Each row was made from one small tree. Brackets hold a mark, then the marks that hang from it, in the order of their numbers. Every link used is in the known rows. Write each row's tree.
Known rows:
{J770 {J314 J58 J592}}: [-0.49 -5.03 -0.02 -1.32  1.63 -1.01 -0.98 -1.52  0.73  1.02 -2.50 -0.31
  0.27 -1.41 -0.41  1.21 -3.60  3.34]
{J314 {J58 J770} J592}: [-0.61 -2.27 -1.27 -0.14  1.06  2.60  0.27  0.60  0.82  2.29 -1.54 -1.67
 -0.51  0.57 -1.04  0.22 -5.18  2.87]
{J314 {J58 {J770 J738}} J592}: [-1.21 -3.32 -2.65 -0.16  1.35  2.69 -0.29  0.98  1.65  1.81 -1.70 -1.58
  0.10 -0.27 -1.48 -0.17 -4.56  2.62]
{J314 J592}: [ 0.17 -3.19  0.16 -2.20  1.08  1.94  0.18 -1.93  0.56  1.46 -2.31 -0.92
 -1.87  0.24 -0.60 -0.15 -4.98  3.08]
{J438 J58 J592 J770}: [ 2.34  0.34  4.69 -4.79  1.74  3.35 -0.19 -1.34  0.04  2.14 -0.56 -5.02
 -0.28 -3.71  2.36 -0.35 -0.72  0.12]
{J58 {J770 {J314 J592} {J738 J438}}}: [-0.34 -3.77  1.15 -0.86  0.88 -0.50 -0.85  1.12  2.78 -0.91 -1.41 -0.69
 -1.53 -1.76  2.03 -0.62 -1.09  2.48]
{J592 {J770 {J314 J58}}}: [ 0.35 -3.29  1.08 -2.35  1.34  0.80 -0.54 -1.71  1.06 -0.28 -2.28 -3.64
 -2.60 -2.62 -0.58 -0.42 -2.97  2.44]
{J738 J58 {J438 {J592 J770}}}: [ 1.93 -4.74  6.44 -3.90 -0.23  1.75  0.38 -0.93  0.41 -0.25 -1.14 -4.93
  1.06 -3.07  3.79  2.23 -3.53  0.17]
{J314 {J592 {J770 J738}}}: [-0.79 -4.45 -1.71 -1.58  1.33  2.00 -0.88 -1.37  2.99  0.24 -2.20 -3.36
 -2.98 -0.39 -0.67  0.27 -4.56  2.69]
{J58 J770}: [ 1.34  0.61  2.25 -2.71  0.53  3.84  1.53 -0.08 -0.40  0.73 -1.37 -1.06
 -3.36 -0.92  0.05 -4.12 -2.84  2.18]
{J770 {J314 J58 J592} {J738 J438}}: [-0.97 -7.39 -0.38 -1.03  1.54 -1.35 -1.90 -0.47  2.32 -0.35 -2.76 -1.09
  1.82 -3.01  0.16  2.46 -2.13  2.67]
{J770 J314 J738}: [ 0.22 -4.53  0.72 -3.68  1.74  0.12 -0.82 -2.03  0.80 -0.82 -2.83  0.29
 -1.12 -3.98 -0.42 -2.93 -0.85  2.47]
{J738 J438}: [ 2.17 -2.44  4.25 -3.54  0.23  2.85  1.15 -1.76 -0.73  0.11 -2.56 -2.11
 -1.18 -2.21  0.44 -0.37 -3.19  1.98]
{J438 J58}: [ 1.99 -0.55  4.49 -4.39  1.84  4.22  1.42 -2.51 -1.98  1.05 -2.05 -2.11
 -0.79 -2.33 -0.99 -1.88 -1.82  2.57]
{J770 J314 {J738 J58}}: [ 0.02 -5.43  2.98 -4.07  1.39 -0.04 -0.66 -2.07 -0.14 -1.15 -2.39  0.27
  0.58 -4.65  0.79 -2.05 -1.00  1.78]
{J314 J58 {J592 {J770 J738}}}: [-1.33 -5.07 -3.29 -0.71  1.61  2.53 -1.04 -0.69  2.52  1.16 -2.36 -4.00
 -0.74 -0.67 -2.12  1.63 -5.39  2.56]
{J438 J738 {J770 J314}}: [ 0.15 -0.99  3.96 -5.00  1.44  1.89 -1.27 -2.25  2.35  0.29 -2.00 -4.28
 -1.08 -4.41  0.84 -1.56  0.66  0.64]

Write each row's tree:
[ 0.82 -0.97  3.12 -5.74  1.17  3.70 -1.05 -1.28  2.80  1.95 -1.27 -6.15
  0.20 -3.79  1.81 -1.25 -1.07 -0.62] => {J438 J592 J738 J770}
[-0.33 -4.56  0.62 -1.58  1.43  1.81 -0.79 -1.02  2.80 -0.17 -1.91 -4.44
 -1.73 -0.93  0.05  2.01 -3.27  2.60] => {J314 {J592 {J770 {J738 {J438 J58}}}}}
[ 1.65 -4.30  3.07 -4.19  1.40  2.86 -0.03 -0.87  0.61  0.12 -2.03 -3.02
  1.43 -3.88  0.91 -0.32 -1.18  1.18] => {J770 {J738 {J438 J58 J592}}}
[-0.13 -4.86  1.69 -4.33  1.58  1.35 -1.66 -0.82  3.80  0.56 -1.76 -6.18
  1.00 -3.28  0.99  0.46 -1.92  0.97] => {J438 {J592 {J770 {J314 J58}}} J738}
[ 0.33 -3.08  5.97 -5.73  1.11  0.63 -1.86 -1.26  2.63  0.73 -0.78 -5.20
  2.18 -5.33  4.20  0.58  0.31 -1.07] => {J438 J592 {J738 J58} {J770 J314}}
[ 2.33 -2.41  6.38 -3.04  0.91  0.62  0.22  0.43  0.54  0.09 -0.74 -3.11
  0.83 -2.86  3.61  1.10 -0.35  1.50] => {J738 {J438 {J58 {J770 J314}} J592}}
[ 1.22 -2.46  3.38 -3.38  2.06  1.06 -0.46  0.64  1.12  0.50 -0.49 -2.16
  0.67 -3.36  2.43 -1.61  0.49  1.54] => {J438 {J58 {J770 J314 J738}} J592}
[ 1.22 -2.27  3.58 -4.47  2.38  0.54 -1.80 -0.99  1.64  0.72 -0.77 -3.86
  0.77 -5.47  2.96 -0.21  1.71  0.19] => {J438 J58 J592 {J770 J314 J738}}
[ 1.29  0.43  3.37 -4.52  2.12  4.43  0.03 -2.00 -0.13  0.80 -1.53 -4.05
 -1.23 -4.51 -0.29 -2.06  0.38  0.74] => {J438 J58 {J770 J738}}
[-0.51 -4.95 -0.53 -1.44  0.97  1.58 -0.88 -1.01  3.25 -0.22 -2.18 -3.96
 -2.34 -0.70  0.11  1.39 -4.19  2.45] => {J314 {J592 {J770 {J738 J438}}}}
[ 0.87 -4.55  1.52 -4.11  0.99  2.75 -0.50 -0.95  1.69  0.30 -1.42 -4.32
 -0.65 -2.96  1.62 -1.02 -3.54  0.58] => {J438 {J592 {J770 {J738 J58}}}}
[-0.72 -3.14 -0.20 -1.10  1.30 -0.16 -0.81  0.60  2.40 -0.34 -1.43  0.06
 -2.14 -1.45  0.96 -2.35 -1.44  2.77] => {J58 {J770 {J314 J592} J738}}
[ 0.22 -1.34 -0.68 -2.05  1.21  4.31  0.74  0.30 -0.16  1.25 -1.97 -1.68
 -0.35 -2.07 -2.08 -3.18 -3.30  1.92] => {J314 {J58 {J770 J738}}}
[ 0.70 -3.62  2.94 -4.46  1.24 -0.13 -1.86 -0.92  1.67  0.39 -0.90 -2.88
  0.69 -5.37  3.75 -0.57 -0.32 -0.56] => {J438 J592 {J770 J314 {J738 J58}}}
